Below are the code and all the weights of a small trained network. Each question names an input and a target symbol and asks about switching units off, where a switched-off unit gives its printed mean instead of its output.

import numpy as np


def w(rows, s, z=0):
    codes = np.array(rows[::2]) - 128.0
    scale = np.full(codes.shape[1], s)
    scale[-1] = z or s
    return codes * scale


def norm(h):
    return h / np.sqrt((h * h).mean(-1, keepdims=True) + 1e-5)


def f(y):
    return np.maximum(y, 0)


def softmax(a):
    e = np.exp(a - a.max(-1, keepdims=True))
    return e / e.sum(-1, keepdims=True)


def log_softmax(a):
    a = a - a.max(-1, keepdims=True)
    return a - np.log(np.exp(a).sum(-1, keepdims=True))


def net(x, mask):
    ids = ['αγδζθλπψ'.index(c) for c in x.split()]
    T = len(ids)
    res = E[ids] + P[:T]
    u = 0
    for l in range(3):
        r = norm(res)
        for j in range(2):
            rows = slice(2 * j, 2 * j + 2)
            q, k, v = (r @ M[l][rows].T for M in (Q, K, V))
            z = softmax(np.where(np.tri(T) > 0, q @ k.T / 2**0.5, -1e9)) @ v
            o = O[l][rows]
            res = res + np.where(mask[u + j], z, o[:, -1]) @ o[:, :-1]
        u += 2
        y = f(norm(res) @ A[l][:, :-1].T + A[l][:, -1])
        res = res + np.where(mask[u : u + 8], y, B[l][:, -1]) @ B[l][:, :-1]
        u += 8
    return log_softmax(norm(res)[-1] @ U[:, :-1].T + U[:, -1])


Q, K, V, O, A, B = {}, {}, {}, {}, {}, {}
E = w([
[250,189,131],'α',
[127,142,194],'γ',
[159,164,75],'δ',
[142,154,176],'ζ',
[162,142,162],'θ',
[146,85,48],'λ',
[58,48,129],'π',
[85,182,21],'ψ',
],0.018)
P = w([
[20,229,112],'0',
[15,234,122],'1',
[3,207,95],'2',
[56,178,156],'3',
[59,156,172],'4',
[70,130,161],'5',
[59,138,155],'6',
[110,112,188],'7',
[103,86,183],'8',
[142,79,176],'9',
[72,138,174],'10',
[100,123,160],'11',
[55,217,162],'12',
],0.0031)
Q[0] = w([
[62,4,195],'0.h1',
[174,21,39],'0.h1',
[240,167,188],'0.h2',
[156,88,132],'0.h2',
],0.022)
K[0] = w([
[40,3,195],'0.h1',
[145,38,50],'0.h1',
[184,155,160],'0.h2',
[133,90,160],'0.h2',
],0.023)
V[0] = w([
[101,34,210],'0.h1',
[58,194,124],'0.h1',
[211,156,189],'0.h2',
[1,111,143],'0.h2',
],0.0084)
O[0] = w([
[189,12,165,3],'0.h1',
[163,185,156,197],'0.h1',
[166,255,141,231],'0.h2',
[26,96,116,11],'0.h2',
],0.0073,0.0033)
A[0] = w([
[97,104,4,87],'0.n1',
[146,141,212,126],'0.n2',
[152,79,58,215],'0.n3',
[146,179,132,122],'0.n4',
[123,166,115,63],'0.n5',
[150,136,196,164],'0.n6',
[77,190,251,1],'0.n7',
[91,92,194,141],'0.n8',
],0.015,0.003)
B[0] = w([
[55,252,159,240],'0.n1',
[227,81,159,249],'0.n2',
[43,188,167,189],'0.n3',
[108,109,22,245],'0.n4',
[133,103,64,175],'0.n5',
[230,90,161,239],'0.n6',
[198,33,209,254],'0.n7',
[179,153,20,164],'0.n8',
],0.016,0.0066)
Q[1] = w([
[215,206,59],'1.h1',
[205,240,176],'1.h1',
[1,121,40],'1.h2',
[55,136,95],'1.h2',
],0.025)
K[1] = w([
[57,60,121],'1.h1',
[2,59,95],'1.h1',
[35,61,108],'1.h2',
[95,61,87],'1.h2',
],0.029)
V[1] = w([
[42,19,140],'1.h1',
[120,62,41],'1.h1',
[147,248,182],'1.h2',
[21,97,83],'1.h2',
],0.016)
O[1] = w([
[123,192,251,81],'1.h1',
[183,105,154,99],'1.h1',
[105,192,75,253],'1.h2',
[84,173,222,52],'1.h2',
],0.017,0.0042)
A[1] = w([
[88,63,113,86],'1.n1',
[36,56,121,157],'1.n2',
[25,42,120,88],'1.n3',
[86,41,156,49],'1.n4',
[140,225,92,81],'1.n5',
[111,103,205,129],'1.n6',
[89,6,101,108],'1.n7',
[59,122,110,253],'1.n8',
],0.016,0.0017)
B[1] = w([
[153,127,192,149],'1.n1',
[111,177,253,173],'1.n2',
[101,225,245,170],'1.n3',
[93,76,111,156],'1.n4',
[32,117,84,253],'1.n5',
[199,144,172,168],'1.n6',
[107,52,139,201],'1.n7',
[17,179,105,218],'1.n8',
],0.021,0.0061)
Q[2] = w([
[63,58,177],'2.h1',
[3,177,175],'2.h1',
[182,119,96],'2.h2',
[104,88,108],'2.h2',
],0.025)
K[2] = w([
[100,22,153],'2.h1',
[6,80,183],'2.h1',
[86,93,164],'2.h2',
[86,104,84],'2.h2',
],0.024)
V[2] = w([
[141,223,111],'2.h1',
[223,229,137],'2.h1',
[5,47,195],'2.h2',
[167,214,111],'2.h2',
],0.022)
O[2] = w([
[202,150,124,246],'2.h1',
[173,233,114,176],'2.h1',
[4,97,187,3],'2.h2',
[143,180,76,196],'2.h2',
],0.023,0.0034)
A[2] = w([
[164,119,19,109],'2.n1',
[176,183,130,115],'2.n2',
[218,148,71,254],'2.n3',
[37,132,119,142],'2.n4',
[78,19,32,175],'2.n5',
[131,50,225,217],'2.n6',
[79,149,252,167],'2.n7',
[126,134,19,53],'2.n8',
],0.02,0.0027)
B[2] = w([
[175,200,181,224],'2.n1',
[167,129,138,188],'2.n2',
[172,238,130,252],'2.n3',
[139,34,118,185],'2.n4',
[112,94,1,206],'2.n5',
[57,159,234,202],'2.n6',
[194,163,221,197],'2.n7',
[211,108,170,206],'2.n8',
],0.035,0.012)
U = w([
[192,182,61,86],'α',
[177,31,116,122],'γ',
[95,113,8,68],'δ',
[71,122,91,253],'ζ',
[152,98,44,112],'θ',
[40,153,191,76],'λ',
[143,105,227,62],'π',
[46,158,87,232],'ψ',
],0.012,0.0063)

Each question gives the input, a string of symbols that net reads in full, and the target symbol t.
The units are the heads (2 rows each of Q, K, V and O) and the neurons (one row each of A and B). Each row of codes is followed by its name. A weight is (code - 128) times the scale printed after its matrix; where a second scale follows, it is the last column's (O, A, B and U).
mask holds one flag per unit, layer by layer, with each layer's heads first. A switched-off unit (its flag False) gives its mean, the last column of its rows in O or B, instead of its output. The means were averaged over made-up inputs and are rounded, as every weight is.
A unit's drop is (log p(t) with every unit on - log p(t) with that unit switched off) / (log p(t) with every unit on - log p(t) with every unit switched off).
top k neurons: the k neurons with the biggest drops, biggest first
k most important neurons of layer l: the k neurons of layer l with the biggest drops, biggest first
which heads matter: for each layer, one digit per head in row order, 1 if its drop is at least 0.15 and else 0, layers parted by /
input θ θ λ, target ψ: which heads matter	00 / 00 / 00
input ψ λ γ λ ζ γ γ λ γ δ, target δ: top 2 neurons	[0.n7; 1.n5]
input ζ δ ζ γ ζ γ γ π γ δ δ, target π: which heads matter	01 / 00 / 00
input λ γ γ λ γ γ, target γ: which heads matter	10 / 01 / 00
input γ ζ γ γ δ ζ, target γ: 2 most important neurons of layer 2	[2.n6; 2.n5]
input ζ γ θ π γ ζ δ, target π: which heads matter	11 / 01 / 00
input θ λ ψ ζ δ, target δ: 2 most important neurons of layer 1	[1.n5; 1.n8]
input γ ψ δ δ γ γ γ ζ γ γ, target γ: top 2 neurons	[0.n7; 0.n1]
input λ λ δ, target ψ: which heads matter	01 / 01 / 01
input λ γ δ δ γ ψ, target ψ: most important neuron of layer 1	[1.n7]
input λ θ ψ, target ψ: which heads matter	01 / 01 / 00
input δ ζ δ ζ γ γ ψ, target ζ: which heads matter	11 / 01 / 00
input θ γ δ θ λ, target λ: top 2 neurons	[0.n3; 2.n5]
input λ γ γ γ ζ λ, target ψ: top 2 neurons	[0.n1; 2.n8]
input δ λ δ ψ α α θ ψ γ π π λ, target π: which heads matter	10 / 11 / 11
input γ γ λ, target λ: 2 most important neurons of layer 2	[2.n5; 2.n7]
input γ λ ζ, target ζ: 2 most important neurons of layer 0	[0.n7; 0.n1]
input α α ψ δ δ δ γ π ψ δ γ λ, target π: most important neuron of layer 1	[1.n3]
input γ δ ζ, target γ: 3 most important neurons of layer 0	[0.n7; 0.n1; 0.n3]
input δ π λ λ γ ψ γ δ ψ, target π: most important neuron of layer 0	[0.n8]
input δ γ ζ ζ π γ δ ψ, target π: 2 most important neurons of layer 2	[2.n7; 2.n3]
